Below are the code and all the weights of a small trained network. Each question names an input and a class and asks about switching units off, where a switched-off unit gives its printed mean instead of its output.

import numpy as np


def w(rows, s, z=0):
    codes = np.array(rows[::2]) - 128.0
    scale = np.full(codes.shape[1], s)
    scale[-1] = z or s
    return codes * scale


def f(y):
    return y / 2 * (1 + np.tanh(0.7978845608 * (y + 0.044715 * y**3)))


def log_softmax(a):
    a = a - a.max(-1, keepdims=True)
    return a - np.log(np.exp(a).sum(-1, keepdims=True))


def net(x, mask):
    res = np.array(x, float).reshape(1, 4) / 4 @ E
    y = f(res @ A[0][:, :-1].T + A[0][:, -1])
    res = res + np.where(mask, y, B[0][:, -1]) @ B[0][:, :-1]
    return log_softmax(res[-1] @ U[:, :-1].T + U[:, -1])


A, B = {}, {}
E = w([
[116,120,170,178,90,191,161,79,211,30,18],'x0',
[169,156,34,198,104,51,136,6,64,144,111],'x1',
[56,120,213,143,139,45,125,104,80,14,144],'x2',
[47,124,154,44,118,113,254,150,135,99,87],'x3',
],0.0053)
A[0] = w([
[153,130,101,114,137,135,99,165,129,187,154,244],'N0',
[150,130,105,181,129,108,131,49,119,95,107,237],'N1',
[134,125,90,170,131,77,149,28,112,101,108,229],'N2',
[71,122,230,94,127,62,111,184,101,68,154,168],'N3',
[192,137,77,169,127,236,2,150,142,200,142,156],'N4',
[135,133,126,116,135,115,125,141,128,150,137,152],'N5',
[133,132,103,148,129,68,63,125,95,161,158,135],'N6',
[118,131,117,93,128,185,204,154,153,147,108,229],'N7',
[135,132,120,146,127,97,107,101,109,132,138,155],'N8',
[141,123,46,123,130,22,121,103,83,216,169,183],'N9',
[132,128,96,112,132,62,131,123,100,172,150,171],'N10',
[97,138,147,76,120,208,248,149,166,98,89,164],'N11',
[136,116,106,121,125,92,128,122,117,136,139,155],'N12',
[118,133,160,176,121,133,138,86,135,58,86,156],'N13',
[90,126,198,113,126,79,112,152,103,67,143,223],'N14',
[112,133,122,72,138,108,190,177,111,166,149,253],'N15',
[136,135,157,170,128,125,122,72,142,55,93,140],'N16',
[139,129,90,151,121,81,158,53,101,118,118,162],'N17',
],0.0093,0.0023)
B[0] = w([
[139,114,140,92,110,185,75,125,107,157,160,193],'N0',
[98,123,109,237,64,134,95,166,117,54,127,212],'N1',
[109,153,88,212,107,90,110,146,161,60,78,227],'N2',
[151,178,147,97,179,143,187,212,241,97,199,235],'N3',
[235,57,193,212,146,191,57,77,196,226,136,254],'N4',
[124,132,118,102,130,137,117,112,115,135,132,139],'N5',
[195,120,129,115,135,89,165,93,47,142,158,197],'N6',
[83,73,185,151,83,116,146,203,85,154,78,180],'N7',
[162,126,110,153,121,102,146,134,108,107,141,160],'N8',
[164,212,74,108,114,69,90,187,33,157,132,251],'N9',
[134,168,95,102,118,104,116,139,78,127,140,183],'N10',
[122,57,210,120,162,70,251,119,94,150,42,214],'N11',
[143,141,109,127,121,119,134,144,113,124,131,147],'N12',
[69,94,124,110,105,162,126,79,103,52,169,189],'N13',
[146,122,163,136,132,148,159,207,203,56,203,213],'N14',
[64,134,132,76,100,176,118,200,102,138,102,191],'N15',
[60,115,110,117,108,161,110,72,104,52,162,187],'N16',
[117,181,71,159,167,83,133,102,179,111,59,197],'N17',
],0.016,0.0075)
U = w([
[101,163,108,8,97,149,91,167,56,182,150,155],'0',
[143,218,52,167,112,49,109,147,104,116,84,85],'1',
[182,55,174,176,144,224,61,59,198,203,114,175],'2',
[91,146,96,53,180,123,146,1,135,155,133,1],'3',
[200,135,132,125,161,104,102,89,81,169,192,75],'4',
[111,162,157,79,224,156,171,185,244,87,207,177],'5',
[28,101,106,163,85,145,121,40,152,43,133,124],'6',
[71,50,197,95,147,95,213,139,100,147,43,158],'7',
],0.0053,0.0017)

Each question gives the input, the list of numbers given to net, and the class t.
The units are the neurons (one row each of A and B). Each row of codes is followed by its name. A weight is (code - 128) times the scale printed after its matrix; where a second scale follows, it is the last column's (A, B and U).
mask holds one flag per neuron, in row order. A switched-off neuron (its flag False) gives its mean, the last column of its row in B, instead of its output. The means were averaged over made-up inputs and are rounded, as every weight is.
A unit's drop is (log p(t) with every unit on - log p(t) with that unit switched off) / (log p(t) with every unit on - log p(t) with every unit switched off).
The circuit of an input: a set's keep is (log p(t) with only the set's units on - log p(t) with every unit switched off) / (log p(t) with every unit on - log p(t) with every unit switched off). Starting from the 12 units with the biggest drops (on a tie, the unit counted first), units are removed one at a time, each time the one whose removal leaves the highest keep (on an exact tie, the one counted first), for as long as the keep stays at least 0.8.
units of the circuit, in order: the units of the circuit, biggest drop first
unit that matters most: the unit with the biggest drop
top k neurons: the k neurons with the biggest drops, biggest first
drop of u: that unit's drop, to one decimal
input [-8,-3,0,7], class 0: unit that matters most -> N15
input [-4,3,1,-8], class 4: units of the circuit, in order -> N4, N9, N6
input [2,2,7,-2], class 6: top 3 neurons -> N16, N13, N1
input [-5,5,-8,-5], class 4: units of the circuit, in order -> N9, N4, N6, N10
input [1,6,5,6], class 6: units of the circuit, in order -> N13, N16
input [4,-2,1,-1], class 6: units of the circuit, in order -> N4, N3, N9
input [-7,5,-7,2], class 0: units of the circuit, in order -> N15, N0
input [-4,5,-3,-6], class 4: top 4 neurons -> N4, N9, N6, N0
input [3,7,-5,8], class 7: top 2 neurons -> N11, N7
input [1,5,6,8], class 5: top 2 neurons -> N3, N14
input [2,7,5,3], class 6: top 2 neurons -> N13, N16
input [6,0,-1,5], class 7: drop of N11 -> 0.4
input [-7,1,5,3], class 5: drop of N4 -> -0.1
input [-6,-4,-8,4], class 0: units of the circuit, in order -> N15
input [8,-7,0,4], class 7: drop of N11 -> 0.9
input [6,2,-4,4], class 7: drop of N11 -> 0.4
